[ -8   3  -4  -3 -85   2  -8  -2  -2  -8   2  32  -1 -12  13  14  -3]
<98> > E
[ -7   2   5  -4 -99  -1 -21  -1  -4  -1   8  36   0   2   7  15   7]
<98> > B
[  2  -8  12   5 -88  40   3  -1   8  10  -3   5   7 -26  -3 -19 -14]
<89> > M
[  3   6  -3  -6 -82   3  12  -2   0  -4   1  30  11 -32  10  12   3]
<98> > E
[  9   3   6  -7 -91  13  23 -22   5  -2   3   5   8 -46   2 -30 -11]
<93> > L
[  5  18  -6   0 -69 -24 -47  -4 -11  -1   2  19 -17  46   1 -19  -2]
<89> > A
[  8  13   6 -10 -98   0 -38  -6   2  -2   2  17   0   9   7  -8  19]
<89> > A
[ 10  -5   4  -3 -57  43  25 -15   5  -9   0  -9   3 -36 -15 -21  -1]
<93> > L
[  0   9  10  -4 -96  -4 -28  -4   3   1  -3  26 -13 -21  22  26   1]
<89> > M
[-11  -6   0 -52 -43  14  19   4 -12   2   1 -18   7  15   0   7  12]
<98> > J
[  3  15 -10  -5 -76 -14 -38  -2  -2  -4   2  12 -10   4  14  -3   4]
<89> > M
[ -3  11   2  -3 -67 -12 -18 -10  -2   1   8 -38   7  39   2 -32   2]
<89> > Z
[ 10   7   5  -2 -99  -1 -13 -17   7  -9   2  20  -5 -36   4  -4  -2]
<93> > L
[  4   7   4  -7 -99 -10 -35 -11   0   7  -1  40   0  17   6 -20   7]
<89> > A
[  7  12   4   0 -26 -33   4 -20   7  -5   7 -14  -5 -43   9  16   4]
<93> > F
[ -4   6  -8  -4 -65  19   4   0  -3  -4   2  10  -5 -28   5  12   1]
<98> > E
[  3   7   6  -3 -77 -11   1 -23   1  -8   6 -15  -3 -34   7  -7   2]
<93> > Q
[ -5   6  -3   2 -80 -10 -13  -5  -3  -4   3   0   3  22  -3 -38   3]
<89> > A
[  0  -1   6  -2 -36  -6  -6  -7   7  -1   1  -3   2  -4  -2 -21   1]
<93> > F
[ -7  -6  -7   0 -60  29  22   2  -8  -4   3  -2  -3 -35  15  10   1]
<98> > E
[ -3  15  -5  -1 -70  10 -13  -7   0  -1   1  -2 -11 -30   9   2  -5]
<89> > M
[ -9  11  -4   1 -29 -26 -20  -1 -13  -4  -3   8   3  24   5  15  11]
<98> > J
[  2   9  -4   2 -43  -7  -3 -12  -5  -1   0   3   3  18 -13 -26  -3]
<89> > A
[ -5 -11   7  -3 -99  34   9 -10   7   0  -2  -4   7 -14   4  -3  -6]
<98> > B
[ -5  -4   2  -3 -24  -5   4   2  -5  -1   4  -8   1   4   7  21   9]
<98> > B
[-17  11   0   3 -63  -5 -20  -2  -3   5  -1  -8  -6   6   9  14   7]
<98> > J
[ -7   0   3  -5 -99 -16 -62  -4   3   3  -3  16   0  67   9 -25   6]
<89> > Z
[  6   1  12  -6 -97   1  14 -22   7  -3   6  18  11 -41   3 -36  -6]
<93> > Q
[  0  -1  -8   0 -31  -1   9 -12   2 -10  -1   6   9 -18  -4 -15  -7]
<93> > F
[  1  -2   8  -3 -99  29 -16  -2   4   3  11  -1  -3  -8   4 -22 -11]
<89> > M
[  5  -8  -2  -3 -55   5 -12   9  -9  -1   3  15  -7  15   2  24  18]
<98> > J
[  8  -5  13  -4 -80  29   2 -15   1  -1   1   6   8 -10  -6 -36   1]
<93> > L
[ -9 -19   0   5 -76  30  -1   7  -4  -4   0  15   1  10  -1   8   6]
<98> > E
[ -5  -7  14  -5 -55  13   6  -2  -4   2   0  16   9  14  -2  -4   2]
<98> > B
[  8  -2   6  -1 -66  -7 -14  -5  -6  -4   1  21  -2   4  16  15  14]
<98> > B
[  3   2  16  -8 -83  -1   6 -14   3  -4  -1  -5 -16 -48  15  17  -8]
<93> > F
[  0   6   2  -6 -99  47 -21   1  13   0   3  10  -8 -11   3 -10  -8]
<89> > M
[-11  -6   1   0 -49  11   9   1 -12   4  -2  -2   4   2   4  13   4]
<98> > J
[ 11   4   8  -7 -51  -2  15 -18   7  -8   3   0   3 -50  -2 -17  -4]
<93> > Q
[-20 -23   2  -3 -99  26 -18  11  -8   0   3  35  -8   4  18  22  12]
<98> > E
[  3  -5  -4  -5 -94   0  -5 -13  -1  -4   4  25   4  -8   5 -10  14]
<93> > L

[  2  -6  -8  -9  -4   4  -8   0  -4   8 -29  -5  22  -8  -1  -6  -6]
H > J817
[  6   0  -5  -2   5   9 -21  11  -2  12 -10 -10 -10  -4   6 -23 -16]
H > j231
[  3 -11 -10 -18  -9  13  14 -13  -1   6 -42   2   5  -3   3   6  -5]
H > J817
[ -3  -3  -5   9   7   4   5  -3   0  -4 -10  -4 -20   4  -2  -8   1]
D > J382
[  1  -5 -18   0   4   8  -3  -2   1   3 -14 -10 -22   3  -2 -17   0]
D > J360
[  5  -6  -8  -6   9  -1 -21  -2   6   5  -6  -6  -4   3  -1  -6   2]
N > j502
[  5  -7  -8  -3  -6   6  21  -9   6   2 -16   1  -8   3   1   2  -1]
D > J382
[  4  -7 -16 -11  12  12 -32   3  -1  10 -30 -13  -1   1  -7 -25  -9]
H > J817
[  3 -10 -16  -6  14   4 -19  -3   5   1  -8  -8  -9   5  -1 -11   2]
N > J832
[ -7  -5  -8  -8   0  10  18 -12   2  -7 -42   8   5   5  -1  -3  14]
K > j216
[ -3   3  -6  -5  -2  11   2  -1  -1  -6 -26   0   5   3  -2 -10   5]
K > j216
[  4  -5 -10   2  13   1 -23   2  -1  -2   4  -7  -8   5  -6 -14   0]
N > J832
[  2  -8 -32  -5   9   8 -14  -4  -1   4 -30 -10 -14   7  -2 -24  -3]
D > J386
[  1  -3  -6  -9 -10   6  10   1  -6   5 -20   1   0  -2   7   4  -1]
H > j231
[  5  -4  -8 -12   0   7 -10  -1   1   5 -24  -6  -2   0   0  -6  -7]
H > j231
[  2 -15 -15  -8  14   2 -16 -11   1   4 -23  -4  -5   8  -2  -4   8]
N > j502
[ -4   8  -2  -1   8   6 -11   9  -5  -3  -5  -6  -2  -3  -7 -20  -6]
K > J188
[  1  -7 -11 -11   7   5 -14  -7   1   4 -33  -8   1   3   1 -13   4]
H > j911
[  3 -13 -12 -12   2  -1  -1  -8   6   2 -18  -2  -2   4   0   2  13]
N > J172
[  1  -7 -15  -4  -3  10   8  -2  -2   5 -23  -4 -12   2   0 -13   0]
D > J386
[  3  -1  -7  -8   2  -4  -4  -1   1   2 -22  -3  14   0   4   1  -1]
H > j911
[ -4  -6 -15   6   5   9   0  -1  -2   3 -13  -7 -17  -2  -2 -18   1]
D > J386
[ 11  -5 -14  -5  -4  10   2  -2   3   2 -28 -13 -12   7  -3 -20   1]
D > J386
[  4  -8 -10  -3  14  -1 -20  -3   4   4   2   0  -9   4  -4 -13   3]
N > J172
[ -4   2 -11  -4  12   9  -5   0  -3  -4 -39  -9  -6   3  -8 -23  10]
K > j216
[  3  -7 -14   2   1   9   8  -7   4   3 -23  -6 -17   2   1 -10  -7]
D > J386
[  6 -19 -17 -10  15   1 -28  -9   4   3 -27 -13  -3   8  -6 -17   8]
N > J172
[ -1  -4 -13   6   4  11   4  -1  -1  -3  -9  -7 -19   6  -4 -16   4]
D > J360
[  3  -5  -7 -15   6   4 -23  -1   1  10 -19  -6  -1  -1  -7 -13  -8]
H > j911
[  0 -15 -14 -11  15   2 -18  -6   4   4 -29  -8  -4   8  -3  -8   8]
N > J832
[  1  -7 -12   1  -5  11  14  -1  -7   4 -11  -2 -15   1   0  -9  -3]
D > J386
[  4 -15 -10  -8  12  -5 -10  -7   3   2 -11  -4   3   4  -2  -2   6]
N > J832
[ -3  -4 -17   4   3  10   7  -8   0  -7 -28   6 -15   6  23 -11   2]
D > J360
[  6   4 -11  -2   5   7 -23  11  -6   9  -7 -13  -8  -2  -1 -23 -18]
H > j231
[  1 -19 -18  -7  24  -2 -38  -2   4   5 -13 -14 -11   3  -2 -27   1]
N > J172
[  9 -12  -7  -8   2   1  -9  -6   6   6 -14  -3  -9   0   5   0   3]
N > j502
[ -3  -4 -10  -3  -2   8   2  -6   0  -4 -23  -4  -5   6  -4  -9   7]
K > j216
[ -1 -10  -8  -4  14   0 -12 -10   6  -2 -16  -4  -3   4  -2   2   8]
N > J832
[  4  -5  -9   1   2  10   0  -4   2  -2 -11  -6  -9   2  -3 -10   1]
D > J382
[  6  -4  -5  -5   0   3 -13   8  -3   9  -6  -4   0  -7   3  -7 -15]
H > J817
[  5 -14 -13  -8  13  -3 -15  -5   5   2 -16  -6  -8   5  -3  -6   3]
N > j502
[ -2  -5 -16  -4  15  12  -7  -8   4  -1 -19 -11 -19   7  -7 -24   3]
D > J360
[  4  -3 -20   1   1   9  -3   2  -2   3 -12  -6 -17  -1   0 -14  -8]
D > J386
[  5 -19 -12 -13   3   1  -4 -11   7   3 -24  -4   0   7   0   2  14]
N > J172
[  3 -11 -24  -4  22  13 -20  -4   1   0 -33 -29 -18   7 -26 -31  -1]
D > J382
[  5 -11 -17 -16 -23  13  -4  -9   3   4 -42  -7   4   0   2 -13   0]
H > j231
[  1 -17  -2  -6   8  -1  -2 -10   3   2 -17  -5  -8   6   6  -1   9]
N > J832
[  4   0 -11   4   5   9  -5   4  -4   2 -11 -10 -15  -1  -2 -22  -5]
D > J386

[ -1  -5   8   4   0   5  13   0  -6 -18   4  10   4   4  -5  -1   1]
T > j43
[ -1  -7   6  19   3  -5   0  -2   2 -25   6  -4   4   2   3  -5   2]
T > j633
[  3 -10   2  -5   8   0  13 -14   7   8  -1 -10 -15   5  -7  -4  -5]
W > j265
[ -5 -10   6   7   7  -3  -1 -13  -1 -21  10   1   8  14   4  -2   2]
T > j43
[ -1  -1  12  -7   9   2   9 -18  13   7  -4  -4  -9  -3  -6 -10  -7]
W > j265
[ -1  -5   8   8   8  -4  14  -6 -12 -15  39   5   4   8   5   4   6]
T > j43
[ 25  -5   4 -10  13  -3   7 -25   2   7   1  -2  -4  16  -7   0  -5]
W > j424
[ 11   1   7  -6   4   4   8 -13   5   8  -4  -5   2  -1   0 -13  -5]
W > j265
[ -8  -3 -13   6   4  -3   8 -11   0 -12   7   4   6  14   1   0   4]
T > j43
[ -6  -2  14   7   9   1   3 -12  -9 -16  16  -5   4  23  -8  -5  -6]
T > j43
[  2  -4  -1  12   3  -3   9   3  -9 -11   3  -7   7  17   0   0  -3]
T > j43
[  5  -6   5  12  -9   2   1  -9 -11 -13   7  -2   2   3   4  -5   0]
T > j43
[ -1  -5   7   8   2   0  11 -11 -10 -21  12   5   2   6   4   1   5]
T > j43
[  0 -14  -3 -11  10   2  10 -19   2   3   5  -6  -6  23  -7  -8 -12]
W > j424
[ 11  -3  -1  -1   7   0   3 -11   4   8   4  -7   1  -2  -1  -4 -10]
W > j424
[  0  -5   8   4   4  -5   5   1  -3 -11   4   3   2   2   0  -6   9]
T > j633
[  0  -2  10   2   8  -4   8 -12  -4 -16   9   7  -7   8   5  -1  -2]
T > j633
[  5  -7   8  -9  10   3   9 -25  -1   1   8  -6   2  18   3   2  -6]
W > j424
[ -2  -1  11  17   0   1   4 -10  -2 -17   3   1   1  13  -5  -5   4]
T > j43
[  6   3   7  -1  -2   1   4 -14  -2   5  -7  -1  -5   6  -2   3  -9]
W > j424
[ -3  -7   0  13   2 -10   9  -1 -10 -18   8   9   6   9  -7   2   6]
T > j43
[  4 -12   3 -18   9   3  15 -20  -1   5   2  -2  -5   6   0   3 -13]
W > j424
[ -6  -3   2   1   8  -2   3  -8  -4 -24   8  -5   1   2   0   4   0]
T > j633
[  0   2  12  13  -5  -2   5 -12  -7 -13   3  -5   1   7   4   6   2]
T > j43
[ -5 -10   6   2  14  -8   9 -12  -7 -22   3  -4   1   6   4  -3  10]
T > j633
[ 2 -7  7  1  3 -9 12 -5  6 -2  4 -1 -7 12 -5 -5 -3]
W > j424
[ -4  -6   8  11   7 -12  11 -14  -9 -15  11   2   3   7   0   3  -4]
T > j43
[  5  -6   4  -4   9   0  15 -17   2   0   1  -4   0   5  -2  -6  -5]
W > j424
[  6  -7 -10  -8  15  -4   3 -15   7  17  -3  -3   4  -2  -2 -13 -10]
W > j265
[ 14  -3  -3  -7   6   0   5 -14   2   5   5 -11  -3   5   0  -7  -9]
W > j265
[  1  -3   3  -1   3   1   0 -10  14   7  -6  -4   6   1   0  -6 -12]
W > j265
[  1  -1  10   3   6  -2   6 -12  -7 -14  10  -4   8  15   0  -5   1]
T > j43
[ -6  -8  13   5   6  -3   2  -7   0 -14   5  -1   0   3   9  -7   2]
T > j633
[  0 -11   4   4   8   0  10  -4   0 -20   5   6  -7  -2  -3  -3   3]
T > j633
[  1  -8   6  -5   4   2   9  -6   5  13   6 -11 -10   9 -14 -12 -15]
W > j265
[  6  -3  -2   2  13   1   6 -10   8   8   0   0  -3   8  -3  -8 -18]
W > j265
[  2 -16   3  -4   0   4   5 -14  10   6  -6 -15  -4   7  -5 -11 -15]
W > j265
[ -1  -2   6  -3   6  -4   9 -11 -14 -24   5  -5   7   7   2   2   5]
T > j633

[  7  -1 -28  11  22  20   9  -8  12  -1   3  14  10   7   1 -16  -6]
J594 > P
[ 10 -13  -8   4  19  14   2  17   0   7   0  14  13   0   6 -29   3]
J396 > C
[  5 -15 -11   6  26   6   2  -3  -3   6  -1  13  16  -7   3 -35  -5]
J396 > U
[  6 -16 -15   8  12   7   1  11 -12   8  -7  31  15  -5  11 -27  -4]
J396 > X
[ 11  11  -9  26  23   7   6   6 -15 -12  -5   3  11   1   4 -30  -8]
J396 > C
